[[128 102 119 126 123]
 [124 128 128 113 129]
 [122 126 119 123 120]
 [127 131 127 114 136]]
|
[123 113 119 131]

[[120 129 138]
 [118 133 133]
 [116 141 104]
 [113 134 136]]
|
[138 133 116]

[[135 135 100]
 [130 118 116]
 [126 125 116]
 [128 123 112]]
|
[100 118 126]

[[105 142 129 140]
 [103 142 128 150]]
|
[140 128]

[[118 115 127]
 [111 102 137]]
|
[127 102]

[[132 131 136 122]
 [150 138 156 126]]
|
[122 156]

[[151 121 156 117]
 [133 127 139 120]
 [122 119 152 108]]
|
[117 139 119]

[[128 133]
 [126 124]
 [123 150]]
|
[133 126]
---
[[128 123 132 124 129 144 134]
 [128 130 130 126 127 112 127]
 [127 117 128 115 126 132 143]
 [126 105 132 108 129 129 134]
 [128 136 125 147 131 123 115]
 [130 121 122 135 124 109 144]]
|
[[130 121 122 135 124 109 144]
 [128 123 132 124 129 144 134]
 [128 130 130 126 127 112 127]
 [127 117 128 115 126 132 143]
 [126 105 132 108 129 129 134]
 [128 136 125 147 131 123 115]]

[[114 142 124 143 144 110 119 148 110 145]
 [110 134 143 131 115 132 149 106 125 122]
 [115 145 110 119 130 109 136 148 144 150]
 [140 147 139 136 150 149 147 131 111 103]
 [147 138 110 136 153 145 141 129 152 141]
 [120 148 132 125 151 125 114 120 118 126]
 [107 111 142 142 135 147 114 106 112 149]]
|
[[107 111 142 142 135 147 114 106 112 149]
 [114 142 124 143 144 110 119 148 110 145]
 [110 134 143 131 115 132 149 106 125 122]
 [115 145 110 119 130 109 136 148 144 150]
 [140 147 139 136 150 149 147 131 111 103]
 [147 138 110 136 153 145 141 129 152 141]
 [120 148 132 125 151 125 114 120 118 126]]

[[125 128 129 151 158]
 [147 130 117 128 130]
 [137 120 148 127 131]
 [130 125 119 143 149]
 [131 154 103 128 125]
 [115 112 117 138 144]
 [121 108 150 143 152]
 [121 149 117 117 111]
 [147 142 154 115 113]
 [130 151 109 136 135]
 [106 111 137 142 149]]
|
[[106 111 137 142 149]
 [125 128 129 151 158]
 [147 130 117 128 130]
 [137 120 148 127 131]
 [130 125 119 143 149]
 [131 154 103 128 125]
 [115 112 117 138 144]
 [121 108 150 143 152]
 [121 149 117 117 111]
 [147 142 154 115 113]
 [130 151 109 136 135]]

[[132 125 152 123 128 118 130 125 124]
 [121 131 132 117 142 115 132 131 108]
 [112 124 116 112 122 128 137 125 128]
 [121 130 128 129 129 124 124 128 130]
 [117 131 127 129 130 132 133 124 139]]
|
[[117 131 127 129 130 132 133 124 139]
 [132 125 152 123 128 118 130 125 124]
 [121 131 132 117 142 115 132 131 108]
 [112 124 116 112 122 128 137 125 128]
 [121 130 128 129 129 124 124 128 130]]

[[119 139 132 114 139 135 120 125 112]
 [131 119 127 156 135 144 123 118 101]
 [127 125 147 115 118 133 129 128 127]
 [146 119 129 151 130 139 130 110 131]
 [129 127 127 128 129 128 127 128 127]
 [117 128 105 120 132 116 117 124 142]
 [131 135 135 147 119 115 133 135 128]
 [142 128 125 150 130 135 130 121 121]]
|
[[142 128 125 150 130 135 130 121 121]
 [119 139 132 114 139 135 120 125 112]
 [131 119 127 156 135 144 123 118 101]
 [127 125 147 115 118 133 129 128 127]
 [146 119 129 151 130 139 130 110 131]
 [129 127 127 128 129 128 127 128 127]
 [117 128 105 120 132 116 117 124 142]
 [131 135 135 147 119 115 133 135 128]]

[[132 109 110 142]
 [109 119 107 121]
 [136 146 118 149]
 [115 141 117 148]
 [143 117 136 114]
 [120 139 110 121]
 [106 143 130 128]
 [120 150 139 137]
 [124 117 116 119]
 [137 146 141 113]
 [117 138 152 145]]
|
[[117 138 152 145]
 [132 109 110 142]
 [109 119 107 121]
 [136 146 118 149]
 [115 141 117 148]
 [143 117 136 114]
 [120 139 110 121]
 [106 143 130 128]
 [120 150 139 137]
 [124 117 116 119]
 [137 146 141 113]]
